Below is a small trained network, with its code and all its weights. Each question gives an input and a class and asks what happens when units are switched off, that is, made to give their printed mean instead of their output.

import numpy as np


def w(rows, s, z=0):
    codes = np.array(rows[::2]) - 128.0
    scale = np.full(codes.shape[1], s)
    scale[-1] = z or s
    return codes * scale


def norm(h):
    return h / np.sqrt((h * h).mean(-1, keepdims=True) + 1e-5)


def f(y):
    return np.maximum(y, 0)


def log_softmax(a):
    a = a - a.max(-1, keepdims=True)
    return a - np.log(np.exp(a).sum(-1, keepdims=True))


def net(x, mask):
    res = np.array(x, float).reshape(1, 7) / 4 @ E
    u = 0
    for l in range(4):
        y = f(norm(res) @ A[l][:, :-1].T + A[l][:, -1])
        res = res + np.where(mask[u : u + 3], y, B[l][:, -1]) @ B[l][:, :-1]
        u += 3
    return log_softmax(norm(res)[-1] @ U[:, :-1].T + U[:, -1])


A, B = {}, {}
E = w([
[124,130,121,129,133,128,125,126,130],'x0',
[136,118,126,119,122,126,127,123,125],'x1',
[133,118,126,121,129,124,130,130,131],'x2',
[129,125,130,129,128,127,129,130,131],'x3',
[161,126,146,148,166,141,240,4,186],'x4',
[118,59,52,222,78,199,156,185,139],'x5',
[245,191,109,112,205,190,111,195,72],'x6',
],0.013)
A[0] = w([
[204,184,106,111,165,166,214,68,124,1],'L0N1',
[123,148,131,153,150,106,200,21,208,98],'L0N2',
[209,208,196,62,255,158,99,128,128,54],'L0N3',
],0.0065,0.0076)
B[0] = w([
[203,194,152,84,128,146,71,105,226,182],'L0N1',
[78,109,177,65,182,95,162,119,8,254],'L0N2',
[156,136,53,138,83,44,169,127,104,250],'L0N3',
],0.011,0.0057)
A[1] = w([
[176,150,132,154,164,132,111,83,180,3],'L1N1',
[148,121,110,157,171,135,219,83,145,119],'L1N2',
[194,142,138,128,179,249,154,149,142,10],'L1N3',
],0.014,0.0033)
B[1] = w([
[157,165,154,147,132,115,135,95,159,162],'L1N1',
[148,126,177,170,65,174,155,124,221,254],'L1N2',
[132,75,92,253,106,81,59,77,177,208],'L1N3',
],0.016,0.0082)
A[2] = w([
[248,197,124,98,161,184,136,190,129,142],'L2N1',
[63,83,132,132,97,206,141,132,148,59],'L2N2',
[74,149,167,61,141,102,37,105,123,2],'L2N3',
],0.011,0.0067)
B[2] = w([
[147,237,97,155,236,130,149,150,55,254],'L2N1',
[102,247,103,91,87,176,171,198,164,205],'L2N2',
[219,168,112,144,122,89,89,137,222,204],'L2N3',
],0.011,0.0055)
A[3] = w([
[105,186,84,64,77,50,49,193,196,120],'L3N1',
[147,9,64,219,223,236,51,132,24,2],'L3N2',
[74,87,71,255,71,220,143,166,110,192],'L3N3',
],0.0077,0.0066)
B[3] = w([
[102,47,47,185,127,55,126,108,166,220],'L3N1',
[219,100,249,174,118,204,87,117,67,161],'L3N2',
[104,93,127,55,131,174,89,179,95,254],'L3N3',
],0.014,0.0087)
U = w([
[131,64,113,211,87,79,87,91,234,254],'0',
[70,123,236,53,152,96,193,26,133,96],'1',
[136,194,56,149,203,77,100,197,6,122],'2',
[231,233,153,148,198,132,180,57,141,78],'3',
[25,56,53,62,99,151,103,222,94,92],'4',
[57,109,190,105,52,254,197,149,173,96],'5',
[168,94,125,169,140,217,41,199,27,107],'6',
],0.019,0.0064)

Each question gives the input, the list of numbers given to net, and the class t.
The units are the neurons (one row each of A and B). Each row of codes is followed by its name. A weight is (code - 128) times the scale printed after its matrix; where a second scale follows, it is the last column's (A, B and U).
mask holds one flag per neuron, layer by layer. A switched-off neuron (its flag False) gives its mean, the last column of its row in B, instead of its output. The means were averaged over made-up inputs and are rounded, as every weight is.
A unit's drop is (log p(t) with every unit on - log p(t) with that unit switched off) / (log p(t) with every unit on - log p(t) with every unit switched off).
The circuit of an input: a set's keep is (log p(t) with only the set's units on - log p(t) with every unit switched off) / (log p(t) with every unit on - log p(t) with every unit switched off). Starting from all 12 units, units are removed one at a time, each time the one whose removal leaves the highest keep (on an exact tie, the one counted first), for as long as the keep stays at least 0.8.
circuit, biggest first: the units of the circuit, biggest drop first
unit that matters most: the unit with the biggest drop
top k neurons: the k neurons with the biggest drops, biggest first
top k neurons in layer l: the k neurons of layer l with the biggest drops, biggest first
drop when u is switched off: that unit's drop, to one decimal
input [-6,4,3,1,6,-2,-7], class 1: unit that matters most : L0N2
input [-4,3,2,-7,-6,0,1], class 2: top 3 neurons : [L1N3; L1N2; L2N1]
input [1,-7,3,8,0,-1,2], class 2: top 3 neurons : [L0N3; L1N3; L2N1]
input [-2,7,-6,0,1,5,8], class 0: top 3 neurons : [L1N3; L0N2; L2N1]
input [7,-1,-5,4,0,-8,8], class 2: top 2 neurons : [L0N3; L1N2]
input [7,-2,-4,3,-8,-4,0], class 0: top 2 neurons : [L3N1; L2N3]
input [7,2,-1,-5,-7,-5,0], class 0: top 2 neurons : [L3N1; L2N3]
input [-4,-4,6,-4,-1,-8,1], class 2: top 2 neurons : [L1N3; L1N2]
input [0,5,-3,4,-3,-2,1], class 2: top 2 neurons : [L1N3; L2N1]
input [-8,6,8,2,0,-1,3], class 2: top 2 neurons : [L0N3; L1N2]
input [6,-2,-3,5,-3,6,0], class 4: top 2 neurons : [L2N2; L1N3]
input [-1,3,-5,4,2,-1,-2], class 1: drop when L0N2 is switched off : 0.6
input [-2,-5,-8,-4,1,-3,0], class 1: drop when L2N3 is switched off : 0.1
input [-3,-6,0,4,7,2,7], class 0: circuit, biggest first : [L1N3]
input [2,-6,-6,-2,7,-3,-2], class 1: drop when L0N2 is switched off : 0.8
input [8,-2,7,1,2,-7,0], class 1: drop when L1N3 is switched off : 0.1
input [0,-3,-1,-4,0,-8,0], class 0: top 2 neurons in layer 0 : [L0N2; L0N1]
input [5,-8,-4,8,1,-2,-8], class 1: top 2 neurons : [L0N2; L1N3]
